Below is a small trained network, with its code and all its weights. Each question gives an input and a target symbol and asks what happens when units are switched off, that is, made to give their printed mean instead of their output.

import numpy as np


def w(rows, s, z=0):
    codes = np.array(rows[::2]) - 128.0
    scale = np.full(codes.shape[1], s)
    scale[-1] = z or s
    return codes * scale


def norm(h):
    return h / np.sqrt((h * h).mean(-1, keepdims=True) + 1e-5)


def f(y):
    return y / 2 * (1 + np.tanh(0.7978845608 * (y + 0.044715 * y**3)))


def softmax(a):
    e = np.exp(a - a.max(-1, keepdims=True))
    return e / e.sum(-1, keepdims=True)


def log_softmax(a):
    a = a - a.max(-1, keepdims=True)
    return a - np.log(np.exp(a).sum(-1, keepdims=True))


def net(x, mask):
    ids = ['αβεηθπσψ'.index(c) for c in x.split()]
    T = len(ids)
    res = E[ids] + P[:T]
    r = norm(res)
    for j in range(2):
        rows = slice(2 * j, 2 * j + 2)
        q, k, v = (r @ M[0][rows].T for M in (Q, K, V))
        z = softmax(np.where(np.tri(T) > 0, q @ k.T / 2**0.5, -1e9)) @ v
        o = O[0][rows]
        res = res + np.where(mask[j], z, o[:, -1]) @ o[:, :-1]
    y = f(norm(res) @ A[0][:, :-1].T + A[0][:, -1])
    res = res + np.where(mask[2:10], y, B[0][:, -1]) @ B[0][:, :-1]
    return log_softmax(norm(res)[-1] @ U[:, :-1].T + U[:, -1])


Q, K, V, O, A, B = {}, {}, {}, {}, {}, {}
E = w([
[162,45,201,206,105,35,100],'α',
[3,191,165,206,101,102,208],'β',
[160,67,112,191,160,111,100],'ε',
[125,109,139,184,168,112,116],'η',
[115,97,30,171,12,124,245],'θ',
[84,142,174,110,62,130,142],'π',
[62,125,84,91,93,112,115],'σ',
[129,63,150,179,118,168,124],'ψ',
],0.0041)
P = w([
[190,225,140,39,221,149,214],'0',
[120,63,139,114,57,3,88],'1',
[126,73,103,152,52,41,83],'2',
[103,139,98,138,73,127,131],'3',
[109,134,124,150,81,161,116],'4',
[122,97,115,162,116,183,74],'5',
],0.0019)
Q[0] = w([
[73,255,108,31,95,142,173],'head 1',
[48,121,95,109,50,63,146],'head 1',
[67,204,97,39,102,109,186],'head 2',
[29,173,164,153,73,164,134],'head 2',
],0.0073)
K[0] = w([
[74,90,133,193,11,152,48],'head 1',
[115,97,141,176,96,220,157],'head 1',
[17,68,74,161,76,115,18],'head 2',
[25,152,84,141,94,254,111],'head 2',
],0.0057)
V[0] = w([
[115,238,88,113,231,86,125],'head 1',
[171,50,135,148,158,230,135],'head 1',
[144,76,9,53,137,139,63],'head 2',
[86,83,165,16,137,255,161],'head 2',
],0.0038)
O[0] = w([
[37,178,96,108,122,148,116,144],'head 1',
[130,110,129,154,135,16,254,3],'head 1',
[93,193,116,228,76,148,104,147],'head 2',
[116,58,96,148,149,2,41,105],'head 2',
],0.0049,0.0029)
A[0] = w([
[160,83,154,113,62,69,134,222],'neuron 1',
[35,169,102,145,85,103,76,132],'neuron 2',
[88,242,135,157,93,131,48,57],'neuron 3',
[107,143,155,147,187,145,148,183],'neuron 4',
[170,108,135,108,113,188,179,79],'neuron 5',
[118,198,133,182,60,147,184,91],'neuron 6',
[169,166,87,167,96,93,233,143],'neuron 7',
[87,173,112,142,93,168,3,6],'neuron 8',
],0.006,0.002)
B[0] = w([
[99,197,74,125,158,192,127,157],'neuron 1',
[169,219,212,173,200,126,160,241],'neuron 2',
[144,185,206,213,177,81,54,227],'neuron 3',
[90,81,180,178,39,154,190,131],'neuron 4',
[198,193,145,156,137,29,99,131],'neuron 5',
[168,63,111,11,154,68,57,155],'neuron 6',
[137,206,40,127,2,133,74,137],'neuron 7',
[130,233,97,198,159,89,44,255],'neuron 8',
],0.0037,0.0071)
U = w([
[243,128,198,114,119,165,189,124],'α',
[115,95,122,17,139,212,54,233],'β',
[115,180,25,111,25,116,149,145],'ε',
[2,158,142,109,163,188,223,159],'η',
[110,74,133,197,84,211,139,13],'θ',
[123,55,108,99,165,81,68,2],'π',
[125,213,164,197,162,110,56,202],'σ',
[122,69,118,147,147,6,170,88],'ψ',
],0.0068,0.0016)

Each question gives the input, a string of symbols that net reads in full, and the target symbol t.
The units are the heads (2 rows each of Q, K, V and O) and the neurons (one row each of A and B). Each row of codes is followed by its name. A weight is (code - 128) times the scale printed after its matrix; where a second scale follows, it is the last column's (O, A, B and U).
mask holds one flag per unit, heads first, then neurons. A switched-off unit (its flag False) gives its mean, the last column of its rows in O or B, instead of its output. The means were averaged over made-up inputs and are rounded, as every weight is.
A unit's drop is (log p(t) with every unit on - log p(t) with that unit switched off) / (log p(t) with every unit on - log p(t) with every unit switched off).
The circuit of an input: a set's keep is (log p(t) with only the set's units on - log p(t) with every unit switched off) / (log p(t) with every unit on - log p(t) with every unit switched off). Starting from all 10 units, units are removed one at a time, each time the one whose removal leaves the highest keep (on an exact tie, the one counted first), for as long as the keep stays at least 0.8.
units of the circuit, in order: the units of the circuit, biggest drop first
unit that matters most: the unit with the biggest drop
top k neurons: the k neurons with the biggest drops, biggest first
heads that matter: for each layer, one digit per head in row order, 1 if its drop is at least 0.15 and else 0, layers parted by /
drop of u: that unit's drop, to one decimal
input α α ψ α σ, target ε: heads that matter : 10
input σ ψ π, target ε: units of the circuit, in order : head 1; neuron 2; neuron 3; neuron 1
input ψ α ψ π, target ε: top 4 neurons : neuron 2; neuron 1; neuron 3; neuron 7
input σ π β β β, target η: top 3 neurons : neuron 8; neuron 3; neuron 2
input α ψ β β η, target α: units of the circuit, in order : head 2; neuron 8; head 1
input θ η η η, target θ: unit that matters most : head 1
input β π α, target β: heads that matter : 01
input π σ α σ α ψ, target π: units of the circuit, in order : head 2; neuron 2
input β σ η, target β: top 3 neurons : neuron 3; neuron 2; neuron 8
input α σ α, target α: top 2 neurons : neuron 8; neuron 3
input η α σ ε, target η: units of the circuit, in order : head 1; head 2; neuron 8; neuron 3
input π α ψ β, target ε: units of the circuit, in order : head 1; neuron 7; neuron 2; neuron 3
input β ψ α α, target β: top 2 neurons : neuron 2; neuron 3
input α α ε β ε π, target β: unit that matters most : neuron 2
input η σ α α, target η: top 3 neurons : neuron 8; neuron 3; neuron 1
input η σ β θ ψ, target η: top 2 neurons : neuron 3; neuron 8
input α σ ψ ε, target α: top 3 neurons : neuron 8; neuron 5; neuron 3
input θ σ β α, target θ: top 2 neurons : neuron 8; neuron 2
input π β α, target π: drop of head 2 : 1.1
input π η σ ψ, target π: drop of head 2 : 0.9
input α β σ α, target α: drop of head 2 : 0.9
input α σ η α ψ, target α: top 3 neurons : neuron 5; neuron 8; neuron 3
input α β η, target α: top neuron : neuron 8
